Here is a tiny trained network, its code and every weight. The questions are about switching its units off for an input and a class, where a switched-off unit gives its printed mean instead of its output.

import numpy as np


def w(rows, s, z=0):
    codes = np.array(rows[::2]) - 128.0
    scale = np.full(codes.shape[1], s)
    scale[-1] = z or s
    return codes * scale


def f(y):
    return y / 2 * (1 + np.tanh(0.7978845608 * (y + 0.044715 * y**3)))


def log_softmax(a):
    a = a - a.max(-1, keepdims=True)
    return a - np.log(np.exp(a).sum(-1, keepdims=True))


def net(x, mask):
    res = np.array(x, float).reshape(1, 6) / 4 @ E
    y = f(res @ A[0][:, :-1].T + A[0][:, -1])
    res = res + np.where(mask, y, B[0][:, -1]) @ B[0][:, :-1]
    return log_softmax(res[-1] @ U[:, :-1].T + U[:, -1])


A, B = {}, {}
E = w([
[126,126,127,130,130,126,127,128,129,134,130],'x0',
[125,127,126,125,130,126,128,126,130,125,126],'x1',
[128,128,128,131,128,128,130,128,128,132,128],'x2',
[129,171,142,120,96,44,219,127,127,116,223],'x3',
[125,66,254,194,172,129,166,127,129,93,121],'x4',
[129,6,112,128,37,112,99,152,126,108,144],'x5',
],0.014)
A[0] = w([
[138,188,63,103,131,155,81,118,118,170,104,53],'N1',
[122,127,128,125,131,133,127,133,114,127,135,127],'N2',
[124,199,9,62,135,153,87,151,131,182,111,108],'N3',
[134,144,141,152,109,108,112,133,103,140,115,125],'N4',
[112,2,111,160,64,135,97,182,119,87,140,149],'N5',
[124,130,177,165,230,187,117,99,126,126,68,131],'N6',
[121,130,126,128,130,134,125,129,110,116,136,127],'N7',
[132,126,138,148,181,138,115,102,158,124,113,82],'N8',
[140,94,101,134,134,181,52,127,131,150,51,194],'N9',
[159,84,139,159,97,133,103,155,117,122,116,31],'N10',
[118,173,130,137,118,129,141,145,135,159,124,67],'N11',
[115,131,120,95,84,85,117,138,118,126,131,84],'N12',
[146,172,165,157,148,43,194,124,121,104,180,25],'N13',
[102,224,90,102,197,112,162,100,121,148,157,49],'N14',
[124,59,226,189,125,99,175,127,129,95,149,9],'N15',
[142,121,145,119,191,151,123,134,128,104,107,82],'N16',
[138,139,60,69,20,79,150,139,128,142,206,120],'N17',
[124,9,139,147,62,122,90,163,124,94,115,27],'N18',
[124,76,70,121,130,197,56,149,116,137,52,65],'N19',
[128,75,81,107,29,88,139,148,129,97,186,82],'N20',
[105,187,154,139,142,72,209,147,122,108,189,129],'N21',
[117,85,99,105,110,202,56,114,134,151,64,67],'N22',
[139,115,199,184,195,199,124,132,123,125,75,132],'N23',
],0.0084,0.014)
B[0] = w([
[95,82,183,130,173,168,195,121,136,85,179,169],'N1',
[119,130,136,131,119,123,124,123,133,130,127,128],'N2',
[112,123,201,80,144,187,183,76,173,79,189,225],'N3',
[125,121,127,126,130,121,132,122,129,140,128,127],'N4',
[179,205,115,76,93,132,138,85,149,144,131,240],'N5',
[59,47,119,170,182,118,111,171,102,123,121,225],'N6',
[126,117,132,116,121,125,124,133,134,142,133,128],'N7',
[96,112,112,150,127,112,120,158,90,139,120,141],'N8',
[104,108,170,104,142,167,181,101,146,98,171,251],'N9',
[104,101,128,136,149,153,131,126,135,118,129,135],'N10',
[152,122,119,132,108,107,132,122,103,128,126,127],'N11',
[135,103,124,145,128,102,116,157,108,141,105,140],'N12',
[75,83,184,102,182,217,192,98,160,62,195,167],'N13',
[194,194,89,92,74,119,97,107,142,157,104,174],'N14',
[219,254,85,26,55,117,104,48,160,180,95,183],'N15',
[92,79,93,153,138,113,106,158,110,144,114,144],'N16',
[143,131,50,186,114,52,38,169,85,190,35,218],'N17',
[80,77,233,105,184,221,228,90,174,48,236,185],'N18',
[190,186,98,89,83,88,109,90,133,166,101,198],'N19',
[101,98,80,170,152,70,45,166,94,159,64,193],'N20',
[148,140,149,77,107,169,148,77,154,122,147,202],'N21',
[175,187,101,95,92,113,102,95,125,160,107,189],'N22',
[64,43,120,164,165,100,112,172,112,114,124,223],'N23',
],0.01,0.016)
U = w([
[88,92,176,128,166,159,184,120,126,87,178,150],'0',
[198,213,87,98,84,111,111,108,123,160,108,193],'1',
[87,68,78,252,147,79,72,243,91,152,63,3],'2',
],0.013,0.0035)

Each question gives the input, the list of numbers given to net, and the class t.
The units are the neurons (one row each of A and B). Each row of codes is followed by its name. A weight is (code - 128) times the scale printed after its matrix; where a second scale follows, it is the last column's (A, B and U).
mask holds one flag per neuron, in row order. A switched-off neuron (its flag False) gives its mean, the last column of its row in B, instead of its output. The means were averaged over made-up inputs and are rounded, as every weight is.
A unit's drop is (log p(t) with every unit on - log p(t) with that unit switched off) / (log p(t) with every unit on - log p(t) with every unit switched off).
The circuit of an input: a set's keep is (log p(t) with only the set's units on - log p(t) with every unit switched off) / (log p(t) with every unit on - log p(t) with every unit switched off). Starting from the 12 units with the biggest drops (on a tie, the unit counted first), units are removed one at a time, each time the one whose removal leaves the highest keep (on an exact tie, the one counted first), for as long as the keep stays at least 0.8.
circuit, biggest first: the units of the circuit, biggest drop first
k most important neurons: the k neurons with the biggest drops, biggest first
drop of u: that unit's drop, to one decimal
input [5,-1,8,0,-8,-3], class 0: 3 most important neurons	(N3 N1 N15)
input [3,8,-1,1,6,4], class 1: circuit, biggest first	(N15)
input [4,2,-1,2,0,-2], class 1: 3 most important neurons	(N18 N9 N3)
input [8,-7,-3,5,1,8], class 1: 4 most important neurons	(N5 N6 N23 N15)
input [2,-1,3,-1,0,3], class 1: 2 most important neurons	(N3 N6)
input [1,8,-7,5,0,-7], class 1: 3 most important neurons	(N14 N18 N9)
input [-2,-2,-6,8,1,8], class 1: 4 most important neurons	(N5 N15 N6 N23)
input [-8,-8,-5,-5,0,1], class 1: 3 most important neurons	(N19 N18 N22)
input [3,1,4,1,-8,6], class 2: 2 most important neurons	(N17 N20)
input [-8,3,-6,0,-3,0], class 0: 4 most important neurons	(N15 N5 N19 N22)
input [-7,1,-8,2,1,7], class 1: 3 most important neurons	(N5 N6 N23)
input [-1,8,4,-2,-7,-7], class 0: 2 most important neurons	(N3 N1)
input [0,-6,-3,0,2,-4], class 2: drop of N18	0.2
input [-5,7,8,-4,-6,0], class 0: circuit, biggest first	(N3)
input [-4,-7,0,1,-2,8], class 2: drop of N15	0.4
input [2,4,-8,5,0,-2], class 1: drop of N3	1.3
